What each symbol does to the objects:
bu: J971->J785, J623->J376, J165->J340, J657->J866, J909->J781, J486->J398, J87->J746, J579->J966, J376->J512, J417->J259, J159->J76, J163->J297, J63->J579, J793->J804, J944->J87, J866->J909, J64->J229, J780->J388, J297->J525, J340->J64, J292->J790, J785->J165, J608->J864, J603->J243, J398->J417, J259->J793, J512->J557, J76->J623, J864->J439, J653->J163, J371->J653, J489->J780, J804->J283, J197->J489, J388->J944, J746->J159, J283->J371, J966->J445, J790->J560, J317->J486, J851->J608, J560->J189, J229->J63, J439->J292, J243->J971, J525->J851, J445->J197, J557->J603, J781->J317, J189->J657
po: J971->J525, J623->J790, J165->J163, J657->J746, J909->J944, J486->J489, J87->J866, J579->J793, J376->J292, J417->J445, J159->J189, J163->J165, J63->J804, J793->J579, J944->J909, J866->J87, J64->J371, J780->J317, J297->J785, J340->J653, J292->J376, J785->J297, J608->J603, J603->J608, J398->J197, J259->J966, J512->J439, J76->J560, J864->J557, J653->J340, J371->J64, J489->J486, J804->J63, J197->J398, J388->J781, J746->J657, J283->J229, J966->J259, J790->J623, J317->J780, J851->J243, J560->J76, J229->J283, J439->J512, J243->J851, J525->J971, J445->J417, J557->J864, J781->J388, J189->J159

The rows follow the links: the fewer symbols apart two objects are, the more alike their rows tend to be.

Each row is also shifted at random along 2 hidden directions that mean nothing.

Some objects, each with a row of numbers:
J864:  221   146  -298   276  -209   -62   139   204   194  -122     2   600   255   -65  -101   -13  -249   -91  -309   265  -104  -414   -57  -224   178   101  -166  -305     2   119   434  -228   -64  -113    83  -435    37   114   187  -233    38    52   -24   -17  -152    23   -30   -54   199   -46   -28   278  -142    31  -240  -415  -131   160   -33    52  -230    -3  -128
J165:   86    52  -302   125  -160     0   515   144   301    29   253   423  -234  -240   329   -39  -329  -184  -199   265    80  -255  -109  -225   176   284   -34  -408  -243   102   516    89   301    60    65   -87   341  -493   187  -306   134   294  -269    13   -91   115   -61    13   489  -210  -110   269  -153   137  -239  -438    72   316    54   171  -401   395  -409
J439:  307   183   -70   133  -248  -106   122   400   171  -323  -153   591   222    70  -235   -40  -139    46  -166   538  -374  -285   -52   103   114    79  -218  -324   -55   162   333  -120   -97  -149   125  -336  -136   224     8  -127   190  -301   117   -27   112     5   121   244   172    45    32   303  -188   -80  -248  -401   -53   161  -194    19  -301   186   -44
J76:   96  -107   239  -131     7  -250   224    58    93   134    98  -171  -272   247    47  -277   231   -35   291    39  -352   352  -134   184  -171   266   209    87  -308  -150  -156   365     4  -303   393   498  -298   -93  -355   -93   151  -277  -316  -522   387   175   314   222   221   -47   143   405    88   -32  -239   131   -36  -222  -544   -53  -197   817  -214
J557: -336  -125   374  -202   154    36  -140  -274  -282   305  -116  -214   -66    74    81  -159    91    45   220  -288   256    86   219   -28  -130  -107   157   371   332  -435  -189   -80    39   330  -300   116   216    38   293    68    34    76   -57   209    16    30  -187  -301  -204   141   -57  -129   -13   -39   166   351   265  -238   421  -108   153   -77   133
J486: -128   601  -292   377  -276    -4   223  -198  -338  -609  -255   329   -14   663   -82    18   -55   320   -25   -36  -682   120    75  -150   102   137    55   125   147  -346  -169    60    23  -102   229   148   -13   324   540   255   307  -582    68  -339   261   158   107   -56  -171   414   488   -53   377   127  -383   305   -99     6  -332    53    18    86     3
J780: -299   470  -500   119  -197   380   118  -101  -265  -363   186  -233  -211    86   296   123  -227    79  -299  -452  -322  -112   170  -252   230  -220  -146  -341  -304    84    51   271   332  -208   198   224    -1  -463   144   327   225  -129   -57  -123  -154   291  -303  -210  -195   -21   195  -352   173   230  -136   217  -251    59  -104   257    42    -5  -474
J653:  107  -259   538  -261   215  -283  -334  -168  -276   229  -449   -36   170    48  -250   -56   242    29   255   -82   372   133  -117   225  -489     3   204   634   695  -354  -174  -373  -429   475  -620  -237    72   684   246   -51  -199   155   433   412     8  -319   312  -187  -377   335   -86  -100   -32  -350   377   183   551  -180   310  -211   453  -550   744
J87:  157    13  -428   281  -258  -277  -160   197    97  -295  -326   540  -112  -225  -251   337  -190   442   -57   157   143   165  -487  -193    86   289  -150   333   149  -179  -444  -290  -556   150    94  -578  -143   543  -168   -30  -453   137   193  -142  -367  -411   466  -211    12   207   277    22    17   221  -340  -155  -449   597  -204   127   340  -757  -339
J297: -114    91   316     3   150   212    93  -313   -67   125   -77  -228  -113   320   232  -105    13   -86   -53  -138    37   -99   330  -340    16  -288    83  -237   223   -78   239   130   437   349  -449   107   444  -120   515    85   276   -99   130   174   110   263  -248  -162  -211   119  -328   -76   153  -168   135   249   399  -213   378    54  -182   303   316
J851:     4    154   -108    151   -154     70    -69    -87    -52    -43   -296    599    264   -309   -248    331   -330     48   -315    143    457   -269   -238   -312    235     23    -59    100    585   -213     38   -922   -288    636   -486   -747    436    617    583     90   -214    336    565    576   -386    -78     34   -257   -303    138     46   -111   -177    -71    -13   -127    168    349    723    -73    286  -1039    371
J259:  123    29   100   105   -99  -395   203    46    71  -117  -222   491   -61    60  -207   -16   -61    91    20   371  -100   190  -437    12  -174   461    14   534   194  -409  -361  -117  -160   134   344  -176  -165   503   -60   -62  -273   -44    29  -204    63  -286   565   161   129    17   230   356   -55   107  -390   -87    -7   200  -215  -183    53   -69  -100
J971:    3   282   -73    59  -166   105   248  -289  -229  -184  -259   484    81   679   -54  -123    12  -153   -43   141  -419  -107     7  -351    -2    26   117  -129   437  -293   375  -220   290   393  -200   -36   313   355   936   -98   486  -443   235    44    34   259   -49  -148  -157   235   -19   214   257     1   -96   161   404    38   186  -138  -149   237   411
J785:   -6   117  -150   122  -277   -84   334   -47   -68    39  -118   649   -36   -43   -56   161  -199   115  -300   187   123  -321  -104  -266   185   248    50   -82   276  -212   265  -531   -11   390  -195  -441   319   214   449  -202    -9   233   235   170  -271  -130     1  -193   -71    63    37   127  -140   187  -170  -259   331   283   351    41    40  -160     1
J966:   26   -72   127  -145   234   149  -542   146   -62   313    71  -411   260  -222  -167    83    60  -175    66  -177   223   -68    77   347   -24  -385  -128    10  -136   321    92   -52  -204   -39  -217   -13  -153    61  -470   103  -365   183   -11   308   161   -51  -183   -62  -235    67  -153  -270    36  -146   371    49   -11  -334   227   -40   132  -428   341
J64:  338  -170    62   -76    83  -225   120   352   439   117   229   362   128  -409   153   -31  -218  -110  -130   363   443  -220  -506   -53    84   211  -162  -177  -286   320   129  -129    11  -232   112  -197   -21   -45  -419  -295  -162   374  -299   174  -164  -122   177   248   273  -238   -30   473  -379    40   -86  -654     9   153   -15   -10  -136    31  -212
J388: -104   505  -522   207  -415    10   -47   -82  -141  -574  -299   244   180   257  -159   232  -231   183  -232  -195  -312   -77    -9  -198    90  -119   -27  -122   224   -84  -215  -229  -263   104   172  -258  -141   136   275   178   -41  -217   247   117  -105  -170    69  -278  -254   193   199  -283   202    47  -194   125  -377   356  -146   170   234  -639  -170

Where do the symbols, taken in turn from left to right, take each start?
Answers are names.
  65  -255   168  -136   388   114  -478   277   172   282    69  -292   328  -314  -117   -53   233   -77   178    92   435   -94  -122   317  -187  -321  -119    46  -126   385   -33    39  -321  -203   -57  -179  -113   196  -695   -30  -299   377  -137   485    52   -74  -189   169   -80   -45  -280   -96    -3  -217   229  -212  -189    85    86   -12    86  -352   260
po bu bu: J283
  29   242  -203   220  -253   188   253    87   149     9   128   543    56  -199   186   200  -385   -16  -457    92   231  -509  -157  -380   239    65   -40  -267   127    73   348  -206   157   207   -26  -426   396   -92   254  -121   -29   304   114   143  -315  -113   -40  -152   161  -119   -32    10  -271   105  -129  -403   -66   388   350   162  -175  -150  -232
bu bu: J439
 194  -359   144  -199   160    38  -272   328   498   254   308   -39   111  -583     5   -35   -91  -230    63   193   606  -213  -171   198    -7  -121  -131    33  -333   403   123   -20  -237  -158    24  -177  -227  -152  -604  -142  -405   472  -157   347  -187  -171   111   256   119  -367  -219   124  -390   -64   232  -408  -183   -13   238    22   154  -263  -156
po bu: J283
-219  -176   380  -248   229    50    -4  -248  -299    52   -62  -185    48   154     9  -229   182    20   190   -52    48   -28   233   -42  -248   -99   113   136   415  -196   -14  -141    75   387  -477    96   347    84   320    -4   154   -42   168   214    90   172  -126  -303  -266   141  -275  -123    78  -249   385   185   412  -344   290     9   -14    65   573
po bu po: J653
-247  -188   494  -186   246    18   -46  -233  -108   243   101  -440  -300   -18   101  -186   173   -32   294  -344   443   195   191   162  -297    23   257   301   173  -163  -118    40    47   186  -240   290   132  -106     1   181  -134   157    41    30    51   -31   -51  -250  -157     5  -210   -70    28   -74   297   369   240  -216   173  -224   164   150    91
bu po po: J557
-130   -67    94  -187   229   276  -414   -62  -119    69    64  -306   124  -143  -304   197    80   -65    50  -349   197  -187   217    82   122  -434   -29   -52  -129   262   -23   -78  -110  -160  -148   -86    22     5  -264   239  -286   238   179   344  -216  -100  -265  -221  -416    76  -154  -438    33  -167   348   210  -184  -150   341   -44    83  -541   327
po bu: J259
-181  -264   453  -361   173   -21    76  -214     0   306    95  -522  -276   262   147  -383   347   -45   335  -166   -81   448   289   318  -253     4   193   252  -119   -56   -56   430   234    14    -1   629  -139  -240  -129   -34   168  -226  -315  -297   302   172   -17    99   -88   -94  -113   122    88  -170   225   260   170  -438  -142  -178   -73   665   127
bu po po: J512
 103    39  -164   166  -211  -402   186   -68    25  -311  -325   480   -22   -68  -116   232  -177   368   -67   239   -96   212  -370   -16    49   443    63   281   232  -253  -337  -215  -101   158   235  -157  -127   255   132    -5   -38  -213    31  -270   -79  -337   314   -37    75   135   369   210   -31   255  -352   -79  -129   314  -211    10   151  -116  -264
bu bu: J793
-198   238  -195   -17    88   497  -212  -124  -354  -423    35  -507    73   512    17  -140   141   -99    11  -400  -647   -55   355   -18    -7  -708   -33  -491  -162   149    55   258   358  -287   -23   429  -177  -187   117   244   429  -613    -1    73   311   657  -467    33  -278    33  -107  -384   333     3   185   292  -133  -378   -72    15  -249   311   241
po po bu: J489
  58   478  -473   277  -407  -125    77   -45   -85  -596  -184   245   137   375  -112   119   -51   250  -185    50  -610   100  -250  -184    26   180    -5    40    91   -97  -107  -166  -125   -70   280   -67   -48   346   272    50   209  -448   280  -458   150   -47   251   -19  -120   216   393    -1   272   124  -332    64  -367   193  -419   167   -12  -189  -106
bu po bu: J909
 -71   208     9   143    18   165    89  -243  -114    48    92   110    12  -110   -60   250   -91    16  -235  -219   252  -247    97  -394   250   -34   150  -147   409   -50   262  -446   145   434  -312  -356   422    77   483  -129    74   199   179   375  -303   147  -183  -323  -203    79   -98  -182    23   -20   163   -16   341    26   474   -12     8  -366   288
bu bu bu: J864
  48  -316   483  -160   162  -241    58  -137    54   237    15  -209  -178   323   -14  -301   397    72   423    79  -226   302    89   266  -317    61   183   265   -90  -151  -191   403    62  -136   196   516  -277    32  -153  -102    67  -426  -288  -284   375   -32    83   191    45    72    69   297     6  -145   -38   288   136  -340  -461  -188   -66   645   280
po po: J623
-297   301  -308   124   -32   297  -209    -1  -416  -350   -86  -172   282   213  -100    13    67   158   -84  -226  -284  -105   253   -69   136  -365   -60  -194   138     0   -22  -183  -169    14   -66  -104  -111    64   205   134   102  -271   172   322     3   102  -262  -282  -423   108    68  -547   258  -118   -53   259  -203    -1    69   -19    91  -584    72
bu po po: J780
-339   227   125    85  -131   136   193  -269  -218    69  -229   254   -32   414   -69   -82    58    32   -29   -67  -203   -41   275  -268  -165   -36   234   112   567  -286    77  -223   212   413  -323  -117   467   161   698    72   288   -23   293   167   -71   156   -73  -293  -311   127    85    -1   136   -97    55   222   522   -79   342   -28    -4   -21   288
bu po: J525
